Here is a tiny trained network, its code and every weight. The questions are about switching its units off for an input and a target symbol, where a switched-off unit gives its printed mean instead of its output.

import numpy as np


def w(rows, s, z=0):
    codes = np.array(rows[::2]) - 128.0
    scale = np.full(codes.shape[1], s)
    scale[-1] = z or s
    return codes * scale


def norm(h):
    return h / np.sqrt((h * h).mean(-1, keepdims=True) + 1e-5)


def f(y):
    return np.maximum(y, 0)


def softmax(a):
    e = np.exp(a - a.max(-1, keepdims=True))
    return e / e.sum(-1, keepdims=True)


def log_softmax(a):
    a = a - a.max(-1, keepdims=True)
    return a - np.log(np.exp(a).sum(-1, keepdims=True))


def net(x, mask):
    ids = ['ΔΛΞαβγεθπστφψ'.index(c) for c in x.split()]
    T = len(ids)
    res = E[ids] + P[:T]
    u = 0
    for l in range(2):
        r = norm(res)
        for j in range(2):
            rows = slice(3 * j, 3 * j + 3)
            q, k, v = (r @ M[l][rows].T for M in (Q, K, V))
            z = softmax(np.where(np.tri(T) > 0, q @ k.T / 3**0.5, -1e9)) @ v
            o = O[l][rows]
            res = res + np.where(mask[u + j], z, o[:, -1]) @ o[:, :-1]
        u += 2
        y = f(norm(res) @ A[l][:, :-1].T + A[l][:, -1])
        res = res + np.where(mask[u : u + 8], y, B[l][:, -1]) @ B[l][:, :-1]
        u += 8
    return log_softmax(norm(res)[-1] @ U[:, :-1].T + U[:, -1])


Q, K, V, O, A, B = {}, {}, {}, {}, {}, {}
E = w([
[161,150,69,139,57,137,148],'Δ',
[214,106,158,65,80,85,176],'Λ',
[164,107,166,173,80,61,147],'Ξ',
[162,165,72,94,77,71,156],'α',
[85,150,163,125,137,250,56],'β',
[189,63,193,81,146,36,195],'γ',
[181,85,61,122,184,78,179],'ε',
[75,170,94,139,142,29,162],'θ',
[98,71,148,185,183,77,156],'π',
[162,48,154,115,101,167,189],'σ',
[112,122,92,48,98,156,194],'τ',
[60,89,204,163,80,121,172],'φ',
[69,120,91,162,95,176,164],'ψ',
],0.023)
P = w([
[135,10,43,66,23,21,69],'0',
[124,64,73,101,57,48,98],'1',
[113,85,82,121,68,73,110],'2',
[125,104,98,143,87,98,117],'3',
[124,117,108,153,103,112,127],'4',
[125,129,117,162,113,128,138],'5',
[128,139,126,170,127,140,147],'6',
[131,149,137,175,140,147,159],'7',
[134,158,148,181,153,153,167],'8',
[142,165,157,190,172,158,184],'9',
[147,170,168,194,187,163,183],'10',
[152,176,189,200,214,163,175],'11',
],0.011)
Q[0] = w([
[68,58,135,61,122,89,158],'L0H1',
[165,160,164,81,160,76,36],'L0H1',
[144,133,165,122,116,68,252],'L0H1',
[80,79,196,179,125,139,145],'L0H2',
[125,128,126,133,126,125,140],'L0H2',
[134,162,93,108,154,118,108],'L0H2',
],0.018)
K[0] = w([
[109,88,90,151,74,97,188],'L0H1',
[140,99,103,136,106,76,161],'L0H1',
[135,172,152,165,157,144,252],'L0H1',
[128,132,134,126,140,137,91],'L0H2',
[129,138,133,145,130,130,152],'L0H2',
[138,118,120,140,129,118,117],'L0H2',
],0.023)
V[0] = w([
[196,96,64,130,196,170,18],'L0H1',
[168,40,75,163,101,61,193],'L0H1',
[13,30,81,143,195,177,242],'L0H1',
[53,83,116,115,147,128,187],'L0H2',
[186,138,98,168,74,76,222],'L0H2',
[162,165,146,109,167,171,1],'L0H2',
],0.0067)
O[0] = w([
[138,128,51,139,253,110,20,3],'L0H1',
[237,136,86,183,87,162,224,239],'L0H1',
[87,51,28,86,105,148,235,237],'L0H1',
[118,159,87,108,119,99,94,167],'L0H2',
[146,142,144,26,206,112,30,230],'L0H2',
[132,68,166,231,77,183,241,4],'L0H2',
],0.0046,0.0066)
A[0] = w([
[107,104,127,182,131,98,141,57],'L0N1',
[89,131,120,152,105,156,117,76],'L0N2',
[114,140,124,57,155,103,124,100],'L0N3',
[142,89,139,109,146,167,152,134],'L0N4',
[156,151,121,147,142,99,180,132],'L0N5',
[137,70,103,127,114,85,137,140],'L0N6',
[113,103,138,75,155,112,3,2],'L0N7',
[144,175,108,84,147,143,104,182],'L0N8',
],0.023,0.005)
B[0] = w([
[104,47,73,167,68,112,154,162],'L0N1',
[111,196,171,98,202,69,136,155],'L0N2',
[114,191,126,224,75,228,83,200],'L0N3',
[140,118,132,161,129,116,181,181],'L0N4',
[170,134,134,238,123,98,147,240],'L0N5',
[131,220,118,98,108,123,164,254],'L0N6',
[160,14,163,251,177,174,184,151],'L0N7',
[140,34,131,175,117,74,153,192],'L0N8',
],0.016,0.012)
Q[1] = w([
[175,170,156,76,221,79,3],'L1H1',
[100,45,201,172,53,64,183],'L1H1',
[71,201,87,36,79,83,117],'L1H1',
[161,115,232,205,179,102,95],'L1H2',
[133,143,139,41,171,129,67],'L1H2',
[72,240,159,108,103,129,137],'L1H2',
],0.022)
K[1] = w([
[215,161,109,112,64,89,112],'L1H1',
[149,98,167,153,200,167,140],'L1H1',
[130,112,104,3,133,127,48],'L1H1',
[142,128,139,213,186,112,127],'L1H2',
[181,141,99,70,104,72,32],'L1H2',
[88,118,93,66,175,153,99],'L1H2',
],0.026)
V[1] = w([
[151,145,98,156,103,210,171],'L1H1',
[168,77,222,131,20,104,78],'L1H1',
[3,148,186,107,68,111,200],'L1H1',
[189,99,171,52,173,104,220],'L1H2',
[138,21,51,107,110,150,153],'L1H2',
[118,122,70,158,175,15,105],'L1H2',
],0.031)
O[1] = w([
[121,102,99,95,174,185,89,200],'L1H1',
[169,4,93,150,61,102,195,102],'L1H1',
[92,131,128,251,179,119,210,250],'L1H1',
[179,204,107,88,83,83,174,149],'L1H2',
[82,114,44,95,76,87,139,115],'L1H2',
[134,95,126,156,167,36,65,123],'L1H2',
],0.022,0.024)
A[1] = w([
[30,120,56,106,125,128,166,128],'L1N1',
[96,187,250,129,19,148,86,231],'L1N2',
[129,60,178,13,154,65,240,97],'L1N3',
[109,208,176,83,36,104,130,168],'L1N4',
[203,160,131,114,96,164,28,39],'L1N5',
[134,188,61,166,97,152,126,121],'L1N6',
[64,166,106,143,19,97,103,1],'L1N7',
[16,163,46,189,139,144,98,98],'L1N8',
],0.022,0.0059)
B[1] = w([
[121,62,98,156,133,182,64,188],'L1N1',
[28,81,105,222,164,177,190,177],'L1N2',
[33,188,202,97,83,113,43,148],'L1N3',
[235,61,200,114,148,104,146,187],'L1N4',
[116,209,101,173,76,163,79,163],'L1N5',
[133,92,95,62,203,132,95,226],'L1N6',
[56,252,111,164,92,120,117,158],'L1N7',
[142,103,195,12,138,95,182,247],'L1N8',
],0.027,0.015)
U = w([
[150,33,86,156,87,98,91,171],'Δ',
[248,120,176,173,83,196,149,31],'Λ',
[100,102,93,162,96,90,234,137],'Ξ',
[129,178,77,164,128,138,59,204],'α',
[130,81,220,160,196,137,40,2],'β',
[180,125,228,122,82,54,125,137],'γ',
[221,137,82,72,160,124,155,141],'ε',
[61,224,186,92,169,111,155,86],'θ',
[68,124,65,97,90,68,111,214],'π',
[142,135,161,74,29,145,159,194],'σ',
[93,97,94,79,134,214,145,143],'τ',
[48,119,195,168,67,144,108,120],'φ',
[104,80,128,89,198,14,104,115],'ψ',
],0.016,0.0081)

Each question gives the input, a string of symbols that net reads in full, and the target symbol t.
The units are the heads (3 rows each of Q, K, V and O) and the neurons (one row each of A and B). Each row of codes is followed by its name. A weight is (code - 128) times the scale printed after its matrix; where a second scale follows, it is the last column's (O, A, B and U).
mask holds one flag per unit, layer by layer, with each layer's heads first. A switched-off unit (its flag False) gives its mean, the last column of its rows in O or B, instead of its output. The means were averaged over made-up inputs and are rounded, as every weight is.
A unit's drop is (log p(t) with every unit on - log p(t) with that unit switched off) / (log p(t) with every unit on - log p(t) with every unit switched off).
The circuit of an input: a set's keep is (log p(t) with only the set's units on - log p(t) with every unit switched off) / (log p(t) with every unit on - log p(t) with every unit switched off). Starting from the 12 units with the biggest drops (on a tie, the unit counted first), units are removed one at a time, each time the one whose removal leaves the highest keep (on an exact tie, the one counted first), for as long as the keep stays at least 0.8.
units of the circuit, in order: the units of the circuit, biggest drop first
top k neurons in layer l: the k neurons of layer l with the biggest drops, biggest first
which heads matter: for each layer, one digit per head in row order, 1 if its drop is at least 0.15 and else 0, layers parted by /
input ε α Ξ α Δ β β, target φ: top 4 neurons in layer 1 : L1N2, L1N6, L1N8, L1N4
input Δ γ α Δ Δ α γ, target Λ: which heads matter : 00 / 11
input φ β β σ Δ ψ β γ Λ ε α, target α: top 4 neurons in layer 0 : L0N2, L0N7, L0N1, L0N4
input β γ π θ π, target π: top 4 neurons in layer 0 : L0N6, L0N3, L0N1, L0N7
input τ α α Λ α θ Λ β τ α, target α: top 2 neurons in layer 0 : L0N7, L0N6
input Δ α α π α α, target ψ: units of the circuit, in order : L1H2
input θ α τ β γ φ α β, target Ξ: top 3 neurons in layer 0 : L0N7, L0N2, L0N5
input φ τ Λ α π Λ φ Δ τ ψ α, target θ: units of the circuit, in order : L1H1, L0N2, L1N8
input φ σ α π Λ ψ θ Λ Λ γ Λ σ, target ε: units of the circuit, in order : L1H2, L0N3, L1H1
input α ε θ ψ ε Ξ π ε, target ψ: which heads matter : 00 / 01
input α φ ψ ε, target θ: units of the circuit, in order : L0N6, L1H1, L0N2
input ε Λ π α ε Ξ, target α: which heads matter : 10 / 10
input γ φ γ γ τ β Δ, target Δ: units of the circuit, in order : L0H1, L0N8, L1H1
input α Λ φ Λ Λ α α Δ θ, target β: units of the circuit, in order : L1H2
input α α φ τ θ τ α ε α ε π α, target ψ: units of the circuit, in order : L0N1, L1H2
input σ φ Δ φ γ σ Λ, target ε: top 2 neurons in layer 0 : L0N4, L0N5
input ψ α ε, target θ: units of the circuit, in order : L0N6, L1H1, L0N8, L0N2
input Ξ σ Δ Λ β τ γ θ, target θ: top 4 neurons in layer 1 : L1N7, L1N2, L1N4, L1N6
input τ Δ ε θ ψ π, target θ: units of the circuit, in order : L0N6, L1H1, L0N2
input α γ ε α ψ, target θ: units of the circuit, in order : L1H1, L0N2
input β γ θ ε φ π γ ψ, target ψ: which heads matter : 10 / 01
input θ Ξ α τ θ γ α, target β: top 4 neurons in layer 0 : L0N5, L0N8, L0N6, L0N3
input τ Ξ Δ Λ φ Δ Ξ ψ ε ψ α τ, target θ: which heads matter : 10 / 10
input α γ α π γ α α τ Ξ α, target τ: which heads matter : 00 / 01
input Ξ Ξ Λ φ α Ξ α σ, target ε: which heads matter : 00 / 01
input θ α γ γ θ Ξ γ θ α, target β: which heads matter : 00 / 01
input θ Λ β ψ α σ α Δ, target Δ: top neuron in layer 0 : L0N6
input ε Δ π, target ψ: top neuron in layer 0 : L0N1
input β ε φ, target φ: which heads matter : 11 / 10
input ψ γ Δ ε Ξ α γ θ β σ, target σ: top 2 neurons in layer 1 : L1N4, L1N3
